Here is a tiny trained network, its code and every weight. The questions are about switching its units off for an input and a target symbol, where a switched-off unit gives its printed mean instead of its output.

import numpy as np


def w(rows, s, z=0):
    codes = np.array(rows[::2]) - 128.0
    scale = np.full(codes.shape[1], s)
    scale[-1] = z or s
    return codes * scale


def softmax(a):
    e = np.exp(a - a.max(-1, keepdims=True))
    return e / e.sum(-1, keepdims=True)


def log_softmax(a):
    a = a - a.max(-1, keepdims=True)
    return a - np.log(np.exp(a).sum(-1, keepdims=True))


def net(x, mask):
    ids = ['αγδθλμξπστφψω'.index(c) for c in x.split()]
    T = len(ids)
    res = E[ids] + P[:T]
    u = 0
    for l in range(2):
        r = res
        for j in range(3):
            rows = slice(3 * j, 3 * j + 3)
            q, k, v = (r @ M[l][rows].T for M in (Q, K, V))
            z = softmax(np.where(np.tri(T) > 0, q @ k.T / 3**0.5, -1e9)) @ v
            o = O[l][rows]
            res = res + np.where(mask[u + j], z, o[:, -1]) @ o[:, :-1]
        u += 3
    return log_softmax(res[-1] @ U[:, :-1].T + U[:, -1])


Q, K, V, O = {}, {}, {}, {}
E = w([
[141,79,122],'α',
[241,123,73],'γ',
[56,11,208],'δ',
[78,103,111],'θ',
[126,106,65],'λ',
[188,148,117],'μ',
[159,2,91],'ξ',
[183,161,110],'π',
[147,78,116],'σ',
[145,80,125],'τ',
[110,143,227],'φ',
[137,88,128],'ψ',
[56,98,3],'ω',
],0.02)
P = w([
[111,255,150],'0',
[147,196,130],'1',
[145,198,161],'2',
[145,201,177],'3',
[147,189,181],'4',
[140,189,170],'5',
[152,184,193],'6',
[133,194,183],'7',
],0.0063)
Q[0] = w([
[83,222,168],'L0H0',
[137,83,214],'L0H0',
[159,237,167],'L0H0',
[105,92,175],'L0H1',
[123,82,201],'L0H1',
[209,247,167],'L0H1',
[93,134,137],'L0H2',
[141,137,173],'L0H2',
[134,157,205],'L0H2',
],0.013)
K[0] = w([
[222,160,58],'L0H0',
[104,114,136],'L0H0',
[185,148,165],'L0H0',
[99,130,246],'L0H1',
[173,119,172],'L0H1',
[179,206,155],'L0H1',
[111,137,89],'L0H2',
[96,42,95],'L0H2',
[161,191,146],'L0H2',
],0.013)
V[0] = w([
[88,107,103],'L0H0',
[137,132,96],'L0H0',
[134,164,107],'L0H0',
[167,254,145],'L0H1',
[112,225,62],'L0H1',
[170,128,100],'L0H1',
[92,50,166],'L0H2',
[35,103,115],'L0H2',
[114,107,98],'L0H2',
],0.012)
O[0] = w([
[167,58,253,140],'L0H0',
[132,110,73,94],'L0H0',
[171,74,107,82],'L0H0',
[45,112,1,39],'L0H1',
[73,133,157,10],'L0H1',
[10,197,85,87],'L0H1',
[104,48,77,183],'L0H2',
[86,96,143,144],'L0H2',
[124,182,66,124],'L0H2',
],0.0066,0.012)
Q[1] = w([
[103,119,179],'L1H0',
[149,95,58],'L1H0',
[47,112,101],'L1H0',
[88,107,174],'L1H1',
[200,250,140],'L1H1',
[138,92,192],'L1H1',
[73,145,98],'L1H2',
[117,150,150],'L1H2',
[50,193,208],'L1H2',
],0.016)
K[1] = w([
[123,100,181],'L1H0',
[121,133,110],'L1H0',
[76,127,125],'L1H0',
[125,80,228],'L1H1',
[55,118,178],'L1H1',
[41,145,226],'L1H1',
[172,81,111],'L1H2',
[250,8,174],'L1H2',
[130,129,69],'L1H2',
],0.011)
V[1] = w([
[181,130,154],'L1H0',
[78,120,115],'L1H0',
[184,98,131],'L1H0',
[99,85,95],'L1H1',
[138,115,124],'L1H1',
[4,82,112],'L1H1',
[212,80,77],'L1H2',
[218,119,81],'L1H2',
[126,170,181],'L1H2',
],0.011)
O[1] = w([
[72,108,3,254],'L1H0',
[90,98,103,44],'L1H0',
[178,79,49,249],'L1H0',
[118,156,157,69],'L1H1',
[170,198,157,148],'L1H1',
[213,79,63,5],'L1H1',
[175,65,169,142],'L1H2',
[242,78,97,131],'L1H2',
[94,128,113,146],'L1H2',
],0.0064,0.0092)
U = w([
[143,114,122,69],'α',
[41,41,21,215],'γ',
[134,74,198,173],'δ',
[132,106,114,89],'θ',
[205,167,132,40],'λ',
[175,124,113,82],'μ',
[205,61,41,100],'ξ',
[110,102,111,126],'π',
[124,117,121,196],'σ',
[179,149,127,81],'τ',
[161,174,120,253],'φ',
[92,72,91,45],'ψ',
[5,77,123,204],'ω',
],0.012,0.0055)

Each question gives the input, a string of symbols that net reads in full, and the target symbol t.
The units are the heads (3 rows each of Q, K, V and O). Each row of codes is followed by its name. A weight is (code - 128) times the scale printed after its matrix; where a second scale follows, it is the last column's (O and U).
mask holds one flag per head, layer by layer. A switched-off head (its flag False) gives its mean, the last column of its rows in O, instead of its output. The means were averaged over made-up inputs and are rounded, as every weight is.
A unit's drop is (log p(t) with every unit on - log p(t) with that unit switched off) / (log p(t) with every unit on - log p(t) with every unit switched off).
The circuit of an input: a set's keep is (log p(t) with only the set's units on - log p(t) with every unit switched off) / (log p(t) with every unit on - log p(t) with every unit switched off). Starting from all 6 units, units are removed one at a time, each time the one whose removal leaves the highest keep (on an exact tie, the one counted first), for as long as the keep stays at least 0.8.
circuit, biggest first: the units of the circuit, biggest drop first
most important unit: the unit with the biggest drop
heads that matter: for each layer, one digit per head in row order, 1 if its drop is at least 0.15 and else 0, layers parted by /
drop when u is switched off: that unit's drop, to one decimal
input θ π γ, target φ: circuit, biggest first => [L0H1, L1H0, L0H2]
input φ δ π φ α, target γ: heads that matter => 010 / 101
input δ δ δ ψ, target ξ: heads that matter => 011 / 110
input δ δ μ δ ψ, target ξ: heads that matter => 011 / 100
input δ ω ξ δ λ, target γ: circuit, biggest first => [L1H0, L0H1]
input φ δ τ, target γ: heads that matter => 011 / 101
input ξ ξ μ, target ξ: circuit, biggest first => [L1H2]
input δ δ δ δ ξ δ θ, target ξ: circuit, biggest first => [L0H1, L1H0]
input λ θ ω π ξ δ ω, target ω: circuit, biggest first => [L1H0, L0H1]
input δ δ ξ δ π π θ, target ξ: circuit, biggest first => [L0H2, L1H1]
input φ ξ ψ, target γ: heads that matter => 000 / 001
input δ δ μ, target γ: heads that matter => 010 / 000
input γ π δ ξ φ, target ξ: heads that matter => 001 / 101
input π ξ δ π ξ π, target ξ: heads that matter => 110 / 011
input δ δ δ τ, target ξ: heads that matter => 011 / 110
input δ ξ δ δ α, target ξ: most important unit => L1H0
input τ δ π ω δ δ δ φ, target γ: circuit, biggest first => [L0H1, L1H0]
input π π δ π ξ π, target ξ: heads that matter => 010 / 011
input φ π φ δ τ, target γ: drop when L0H1 is switched off => 0.5
input ω δ π, target γ: drop when L0H1 is switched off => 0.6
input ψ θ ω, target ω: most important unit => L0H1
input τ τ δ ξ δ γ, target γ: drop when L0H1 is switched off => 0.5
